Rows and roughly how far along a hidden order each lies, from 0 to 10
[-29  32 -13  29  -5 -27  42 -15 -28  -2 -20 -50 -22 -17  12  53  24  31
   8  25  22  38 -18  15  -2  14 -28  -9   6 -10] => 1
[ 16   7   1 -17  10  40 -30  12  26   7  17  22  17  21  19 -19 -20 -24
   7  -4  -5 -23  -7  -1 -18 -27 -17  15  -6  -5] => 7
[ 21 -43 -20  -4 -30 -11  -5   6  -7   6  -5  42 -10   5  -6 -50  12 -12
  -6   3  -8 -36  -2  18 -11  10  32   1  29  -6] => 7
[-22  -7  -7  -1  12  11  72 -14 -34  -9   2  10 -26 -36 -19  42  31 -14
 -26  15  23 -14   4  15  11  65  34 -10  15 -18] => 2
[ 15   3 -17 -20  15  21 -46  19  17   8  -7   3  18  21  13 -42 -11 -21
   5  -9 -19  -7  -6  -6 -19 -33 -20  15   0  -6] => 7
[ 25 -53  -1 -25   5  60  -6   5  24   0  11  81   7   5 -17 -37 -15 -56
 -23  -3 -15 -68   4   5 -12  -5  47  11   7   1] => 10
[-22  17 -26   7  21 -10  16  18 -13  -3 -15 -28 -10  -9  -5  15  25  18
  16   6   4  51 -12  10 -13   6 -39   1  -4  -3] => 3
[ 28 -27   4 -24  17  57 -16  14  25  -6  25  59  13   3 -30 -31 -15 -31
 -17  -9 -14 -48   9 -11 -15  -6  33  12  -7   1] => 8
[ 37 -48 -22 -11  -2  30 -25  22  17   7  11  69   5  18  -2 -80   1 -30
  -3  -8 -13 -61  -5  16 -21  -2  29   4  14  -1] => 9
[ 30 -30  -3 -21  22  83  11   1  16  -1  32  79   3  12   2 -25 -11 -56
 -25   6   2 -86  -8  13 -21  13  35   5  11 -15] => 7
[-33  18  11 -15  17  -6   7  19  -4 -16   6 -22   2 -44 -36  71  22  27
   4  -9   1  51  21 -13  10  21   2   6 -26   9] => 2
[-31  42  19 -12  22  10  -6  15  12 -11   7 -46  12 -20 -19  62  -4  28
  18  -7 -10  67   9 -28   4 -27 -34  10 -44  12] => 2
[ 27  -5   0  -1  17  81  33 -12  12  -3  34  64  -4  26  22  -8 -13 -43
 -33  18  16 -77 -21  16 -27  17  13  -5   9 -22] => 6
[ 19 -31 -34  10 -17 -45 -32  21  12  10 -34 -21   0  17 -18 -71   9  21
  28  -4 -34  30  -9   0 -20 -55  -4  12   8  12] => 8
[  0  21   8  -8  38  94  39 -10   3 -10  30   6  -8   7   9  34  -6 -33
 -27  16  21 -43 -18   1 -21  10 -12  -5 -15 -16] => 4
[ 15 -28  -3   1 -18   7  11  -8  -1   5   8  49  -7  -8   3  10   8 -18
 -14   6  10 -48  -1  21   0  32  42   2  26 -10] => 6
[ 29 -27 -13 -25   2  -9 -56  39  32   5   8  36  19   8 -21 -58  -5   3
  18 -23 -34   5  14  -8 -12 -27  15  18  -3  10] => 8
[-15 -13 -12   5   5 -27  60  -6 -37  -8 -12 -13 -32 -38 -41  31  39  14
 -10  13  10  26   9   5   9  45  37  -8  11  -7] => 1
[ 20 -56   5  -8 -21  12   9 -13  10   8  -1  60   1  -6  -5  -5  -5 -40
 -17   4  -1 -65   8  18   4   7  59   8  26  -3] => 8
[  0   0 -23  -1  10   3 -14  17   8   5 -20 -22   3  10  -3 -46   6   7
  20   2 -17  26 -12   0 -19 -37 -30   9  -4   3] => 5
[  43  -57  -24    8  -24  -15  -24   10   10   13   -8   56   -1   25
    0 -100   -2  -13    8   -3  -14  -46  -10   22  -16   -7   27   -3
   28    4] => 10
[-28  10   7  -8  22   7  55   2 -25 -20  14  -7 -24 -54 -45 100  34  12
 -18   9  11  20  20  -5  14  57  36  -3  -2  -4] => 0
[ 32 -48  -8 -27  11  57 -34  27  26   3  20  74  13   8 -21 -71 -12 -38
  -5 -19 -26 -48   7  -4 -17 -17  25  12  -6   2] => 10
[ 39 -52 -16   4 -16  13 -13  10  16  10   7  74   2  28   3 -80  -7 -25
   1  -3  -7 -73  -7  22 -10  -4  26   0  27   1] => 10
[  0 -26  -2 -30  12  30  12  11   1  -8  17  56  -2 -33 -26  27  17 -32
 -30  -6  -1 -40  25   6   1  51  54  11  11  -7] => 5
[-22  31  -1  -9  36  27  19   8  -2 -12   1 -39  -2  -9 -15  21   2   0
   1   2  -3  42  -2 -16  -7 -16 -40   3 -28   3] => 2
[-34  16 -12   7   7 -24  28   4 -19  -8 -24 -51 -16 -27 -14  42  31  23
   6   7   6  48  -3   5  -2  -1 -21  -1  -6   1] => 2
[-37  29   8 -12  27  21  27   7  -5 -15   6 -34  -2 -36 -20  70  17   8
  -9  -1   7  38  11 -10   4  17  -9   4 -24   1] => 2
[ -4 -13   4 -17  14  46  29  -2  -8  -7  22  52  -7 -25 -14  41  14 -31
 -35   5  18 -54   8  15   1  56  43   0  11 -16] => 4
[-21  53   0   7  29   4   3  14   0 -10   2 -63  -4   0  -4  25   8  38
  19   5  -2  75 -12 -18  -9 -22 -59  -3 -33   1] => 1
[ 16  -3 -20 -15   9   4 -43  23  18  10 -10  -1  17  22   8 -51  -8 -12
  14 -11 -24   0  -6  -7 -21 -42 -20  16  -1  -1] => 7
[-26   9  15 -13  22  23  46   1 -16 -19  26  22 -15 -52 -41  84  26   4
 -27   6  18   6  21   1  16  67  40  -3  -5  -7] => 1
[ 42 -39 -10  16 -19  24 -15  -7  20  10  -5  56   0  43  20 -83 -19 -19
  -1   9  -2 -63 -21  18 -21 -21  12  -8  16   2] => 10
[  9  22  -5 -27  26  23 -37  22  22   4   9  -3  22  13  13 -17 -16 -21
   3 -13 -12  -7  -1 -10 -13 -24 -21  16 -14  -6] => 5
[  7 -38 -47 -18   3 -48 -28  41  -6   7 -31  14  -2 -17 -33 -75  33   0
  18 -17 -31  21  13   6 -11  -7  14  18  21   4] => 6
[ 29 -44 -20   6 -18  -3   8  -9  -6   9  -8  55 -12  12   6 -57   5 -23
 -20   7   6 -50  -9  26  -9  24  34  -5  43  -9] => 8
[ 38 -47 -18 -23  13  57 -18  18  18   5  18  86   7  17   1 -70  -2 -56
 -16 -10  -8 -81  -8  16 -24   8  26   3  10 -12] => 10
[ 34 -33 -15 -33  18  16 -50  40  22   2  17  58  17   3 -23 -67  -2 -20
   2 -24 -25 -23  14  -3 -13  -9  26  15  -3   0] => 8
[ 29 -41  -7 -18   9  68  11  -2  16   1  21  85   1  15   0 -46 -16 -57
 -28   3   0 -86  -4  19 -17  21  41   4  21  -9] => 9
[-28  -5 -14 -16   8 -42 -14  34 -11  -7 -25 -38   1 -42 -42  16  34  27
  13 -17 -16  62  25  -9  10   6  -1  11 -12  12] => 3
[ 12 -31 -25  17  -8  -7  30 -14 -17   6 -12  14 -21   1  -5 -47  16 -27
 -23  13   5 -43  -9  18  -8  26  28 -10  32 -14] => 6
[-12 -22 -19   0   0 -31   9  20 -18  -6 -20  -5 -15 -32 -30  -9  35  19
   9  -5 -14  32   7  -2  -5   5  14   0   2   1] => 5
[  9 -37 -18  13 -21 -26  29 -14 -21   4 -17  27 -22  -3  -5 -22  21  -7
 -12  10   7 -24  -3  23   3  29  35  -8  38 -10] => 6
[ 30 -38   1 -17   7  78  16  -8  17   0  20  85   5  15   1 -25 -20 -62
 -28   6  -1 -87  -4  16 -14  15  43   3  14  -8] => 9
[  6  -1  -7 -32  49  85  28  16  -4 -10  38  66  -7 -15 -11  -5  11 -45
 -36   1  13 -54   2  10 -17  53  21   0  -2 -22] => 4
[-28  47  -8  18  26   0  18  12 -11 -11  -2 -59 -12  -6   4  34  19  41
  16  13   9  62 -16  -3 -12  -6 -52  -2 -17  -3] => 1
[-35  38   9 -18  30   3   7  17  -1 -13   3 -62   7 -36 -26  68  15  14
   3  -9  -3  58  18 -20   9  -1 -17  11 -35   5] => 1
[-13  -6 -12  -9  19  16  13  14  -6  -6  -6   0  -6 -16 -21   0  19   7
  -1   0  -8   7   2   0  -8   5  -3   2  -9  -2] => 4
[-14  -9  -2 -23  33  54  42   5 -17 -12  30  45 -10 -37 -14  55  22 -31
 -40   3  21 -45  13  12   4  74  36  -4   5 -18] => 3
[ 21 -23 -38   2 -10 -22 -47  25  13  17 -35  -8  10  30  10 -89   1  -3
  27  -8 -31   9 -16   7 -27 -60 -27  14  11   3] => 9
[-24   6   8   4   7 -13  45  -7 -24 -17  -3 -22 -26 -42 -46  64  27  26
  -3  13   6  37  13  -8  12  30  31  -5  -6   2] => 0
[-28  39  21  -5  37  70  60 -14 -19 -24  29  -4 -16 -28  -6 100  15 -11
 -40  17  29  -8  -3  -6  -2  47  10 -10 -20 -14] => 0
[-38   2 -23 -15  22 -52  17  31 -27 -13 -26 -56 -11 -66 -53  37  51  37
  10  -6  -9  90  33  -6  14  28  11  12  10  10] => 0
[  5 -25  -1 -33  17  52  25   9   0  -6  20  62  -2 -27 -16  29   7 -52
 -41   0   8 -64  15  11  -3  45  63  11  17 -15] => 6
[-35  26 -15  14   6 -31  47  -7 -32  -7 -20 -50 -25 -30   2  59  38  24
  -2  19  23  38  -7  16   5  35 -13  -4  13 -12] => 0
[ 24 -28 -33 -19  -2  -7 -68  37  22  18 -13  34  25  26  19 -92  -9 -18
  24 -24 -27 -12  -4   8 -21 -36 -16  17   5  -2] => 10
[ -8 -15 -10   8   1   9  54 -21 -29  -5  -5  11 -27 -13  -3   9  22 -14
 -24  16  14 -24  -8  13  -1  39  18 -15  17 -17] => 4
[-21  16 -22  11  19  -5  22  11 -11  -4 -18 -26  -9  -6  -1   6  20  19
  14  10   0  42 -14  10 -11  -3 -42  -1 -13   0] => 3
[-40  31  -8 -14  41  27  48   5 -20 -13  -2 -34  -6 -38 -16  55  28  -5
 -21   7  14  31   6  -3  -1  33 -15   4  -9 -11] => 0
[-37  14  -1 -33  27  -2   3  35 -12 -14   7 -14   5 -59 -37  61  31   7
  -4 -21   0  40  32  -7  14  45  10  14 -16   4] => 2
[  6  15  -6  -9  14  38 -14  10  14   3  -5  -8   9  16   9 -23  -9 -13
   7   0 -12   0 -10  -7 -19 -37 -26  12  -8  -2] => 6
[-10   9  10 -24  24  12 -18  30   9  -6  12   9  14 -20 -24  22   6   5
   6 -16 -14  27  25 -11   3   5  -2  13 -23   9] => 4
[-26  15  18 -20  32  31  30  10 -11 -21  28   8  -6 -42 -23  65  21  -1
 -22  -4  16   6  15  -6   5  49  12  -3 -19  -5] => 2
[-42  26  -3  -3  20  10  47  -3 -22 -17  -8 -43 -19 -38 -17  67  31   8
 -19  11  13  37   4  -2   2  27  -5  -2  -9  -6] => 1
[-19  21   4  -9  29  43  31   0   1 -13   3  -9  -4  -8 -12  35   4  -4
  -8   7   5  16  -5  -8  -7  -3 -22   1 -21   1] => 3
[-18   5 -23   0  18   9  24  12  -7  -2 -17 -18  -8  -6  -6  -8  21   3
   7   5  -2  34 -12   9 -15  -2 -36   3   0  -2] => 4
[-24   6  15 -15  26  27  57  -2 -18 -21  24  23 -17 -50 -34  87  26  -2
 -27   6  20   5  19   3  16  68  46  -4  -5  -7] => 1
[ 18   8  -9 -17  14  17 -41  19  25   8  -6   7  22  21  17 -35 -21 -11
  10 -10 -15 -10  -6  -9 -17 -43 -18  16  -6  -2] => 7
[-12  -9 -16  15   0 -13  27  -3 -18  -3 -17 -22 -21 -15  -7  -3  23  17
   1   9  -1  14 -13   4  -8   2 -11  -9  -2  -5] => 4
[  2   7  -7 -13  43  89  47  -4  -3 -12  30  28 -14  -4   1  12   3 -44
 -38  14  18 -51 -13   9 -20  40   9  -7  -4 -22] => 4
[ 36 -60 -14  -6 -20  19  -2  -3   7  15   2  83   2  17   6 -70  -8 -44
 -16  -2   1 -76  -1  30  -4  27  46   0  36  -2] => 10
[ -7 -23 -30 -10   2 -45 -24  32  -5   2 -32 -16   0 -19 -33 -26  24  19
  23 -13 -27  46  12  -2  -6 -18  -1  14   4  10] => 5
[ -5  -4  -2 -19  36  61  35   6 -15 -13  28  33  -9 -26 -11  33  18 -29
 -33   2  17 -34   4   8  -7  56  19  -3  -6 -16] => 3
[-34  39  -8  29  -8 -63   9   9 -18  -7 -30 -82 -11 -23  -9  48  35  70
  32  11   2  95  -8  -6  -1 -24 -51   0  -9   9] => 1
[-25  58   2 -15  55  31  11  11  -8 -13  12 -40  -2  -9  -8  30   3   9
   1  -2  -8  45  -3 -25  -6  -7 -43   0 -35  -8] => 1
